Below are the code and all the weights of a small trained network. Each question names an input and a target symbol and asks about switching units off, where a switched-off unit gives its printed mean instead of its output.

import numpy as np


def w(rows, s, z=0):
    codes = np.array(rows[::2]) - 128.0
    scale = np.full(codes.shape[1], s)
    scale[-1] = z or s
    return codes * scale


def norm(h):
    return h / np.sqrt((h * h).mean(-1, keepdims=True) + 1e-5)


def f(y):
    return y / 2 * (1 + np.tanh(0.7978845608 * (y + 0.044715 * y**3)))


def softmax(a):
    e = np.exp(a - a.max(-1, keepdims=True))
    return e / e.sum(-1, keepdims=True)


def log_softmax(a):
    a = a - a.max(-1, keepdims=True)
    return a - np.log(np.exp(a).sum(-1, keepdims=True))


def net(x, mask):
    ids = ['αβγδεζθλμτφω'.index(c) for c in x.split()]
    T = len(ids)
    res = E[ids] + P[:T]
    q, k, v = (norm(res) @ M[0].T for M in (Q, K, V))
    z = softmax(np.where(np.tri(T) > 0, q @ k.T / 4**0.5, -1e9)) @ v
    res = res + np.where(mask[0], z, O[0][:, -1]) @ O[0][:, :-1]
    y = f(norm(res) @ A[0][:, :-1].T + A[0][:, -1])
    res = res + np.where(mask[1:9], y, B[0][:, -1]) @ B[0][:, :-1]
    return log_softmax(norm(res)[-1] @ U[:, :-1].T + U[:, -1])


Q, K, V, O, A, B = {}, {}, {}, {}, {}, {}
E = w([
[187,152,148,156,132],'α',
[176,130,173,165,107],'β',
[97,108,124,200,187],'γ',
[184,101,141,131,64],'δ',
[165,131,116,155,97],'ε',
[83,7,125,133,81],'ζ',
[191,116,145,140,107],'θ',
[71,203,128,19,38],'λ',
[187,123,153,149,85],'μ',
[60,5,132,131,71],'τ',
[217,192,105,107,163],'φ',
[147,129,75,169,156],'ω',
],0.021)
P = w([
[52,85,139,1,215],'0',
[78,116,126,121,43],'1',
[89,142,132,139,61],'2',
[100,155,130,149,72],'3',
[110,159,139,159,76],'4',
[120,170,139,165,86],'5',
[129,170,141,171,93],'6',
[132,169,147,176,88],'7',
[128,181,140,185,88],'8',
],0.0064)
Q[0] = w([
[131,121,255,146,75],'h0',
[93,116,162,211,162],'h0',
[55,125,86,96,158],'h0',
[190,143,171,163,80],'h0',
],0.014)
K[0] = w([
[109,16,181,19,158],'h0',
[96,63,123,203,150],'h0',
[124,142,146,204,96],'h0',
[150,115,174,49,247],'h0',
],0.013)
V[0] = w([
[165,215,2,65,117],'h0',
[117,58,38,108,14],'h0',
[208,55,41,174,147],'h0',
[93,77,114,178,226],'h0',
],0.0093)
O[0] = w([
[120,117,140,5,211,17],'h0',
[197,170,75,80,71,252],'h0',
[212,71,132,112,166,221],'h0',
[174,75,76,176,158,167],'h0',
],0.013,0.0037)
A[0] = w([
[62,9,121,169,58,236],'n0',
[203,173,83,85,101,3],'n1',
[193,85,42,196,223,99],'n2',
[96,61,89,250,182,30],'n3',
[194,247,136,132,161,123],'n4',
[190,198,216,173,181,177],'n5',
[210,58,131,194,105,222],'n6',
[214,75,117,169,123,179],'n7',
],0.011,0.0032)
B[0] = w([
[83,98,126,72,155,213],'n0',
[154,97,136,168,98,155],'n1',
[141,207,104,87,138,188],'n2',
[171,73,23,88,3,180],'n3',
[100,74,148,88,102,150],'n4',
[82,92,123,102,124,154],'n5',
[100,155,153,153,202,254],'n6',
[121,158,155,135,149,220],'n7',
],0.013,0.012)
U = w([
[31,61,78,48,116,99],'α',
[62,120,115,183,98,121],'β',
[173,107,18,170,145,165],'γ',
[211,120,154,93,31,139],'δ',
[227,99,135,40,107,96],'ε',
[220,181,144,209,134,5],'ζ',
[106,158,204,171,202,89],'θ',
[73,249,102,33,81,205],'λ',
[97,194,214,139,77,79],'μ',
[192,192,138,186,107,42],'τ',
[114,97,160,5,176,192],'φ',
[225,161,88,108,224,226],'ω',
],0.015,0.002)

Each question gives the input, a string of symbols that net reads in full, and the target symbol t.
The units are the heads (4 rows each of Q, K, V and O) and the neurons (one row each of A and B). Each row of codes is followed by its name. A weight is (code - 128) times the scale printed after its matrix; where a second scale follows, it is the last column's (O, A, B and U).
mask holds one flag per unit, heads first, then neurons. A switched-off unit (its flag False) gives its mean, the last column of its rows in O or B, instead of its output. The means were averaged over made-up inputs and are rounded, as every weight is.
A unit's drop is (log p(t) with every unit on - log p(t) with that unit switched off) / (log p(t) with every unit on - log p(t) with every unit switched off).
The circuit of an input: a set's keep is (log p(t) with only the set's units on - log p(t) with every unit switched off) / (log p(t) with every unit on - log p(t) with every unit switched off). Starting from all 9 units, units are removed one at a time, each time the one whose removal leaves the highest keep (on an exact tie, the one counted first), for as long as the keep stays at least 0.8.
units of the circuit, in order: the units of the circuit, biggest drop first
k most important neurons: the k neurons with the biggest drops, biggest first
drop of u: that unit's drop, to one decimal
input δ ζ τ β γ ω ε, target δ: most important neuron	[n4]
input ω φ τ θ, target ω: units of the circuit, in order	[h0; n2]
input ζ γ θ, target ζ: 2 most important neurons	[n3; n6]
input ω γ ζ λ λ ζ φ δ ζ, target γ: 2 most important neurons	[n4; n5]
input δ ω δ γ ε θ τ τ, target β: units of the circuit, in order	[h0; n3]
input τ α γ ζ β ε δ, target τ: units of the circuit, in order	[h0; n3]
input ω δ θ μ λ γ, target γ: 2 most important neurons	[n3; n2]
input τ δ φ ζ τ ζ, target β: 3 most important neurons	[n3; n0; n6]
input δ ζ τ β, target δ: 2 most important neurons	[n4; n6]
input μ ζ ζ ω, target ω: drop of h0	0.9
input θ ζ β, target θ: drop of n1	0.0
input ω ε λ λ δ, target ω: drop of h0	0.7
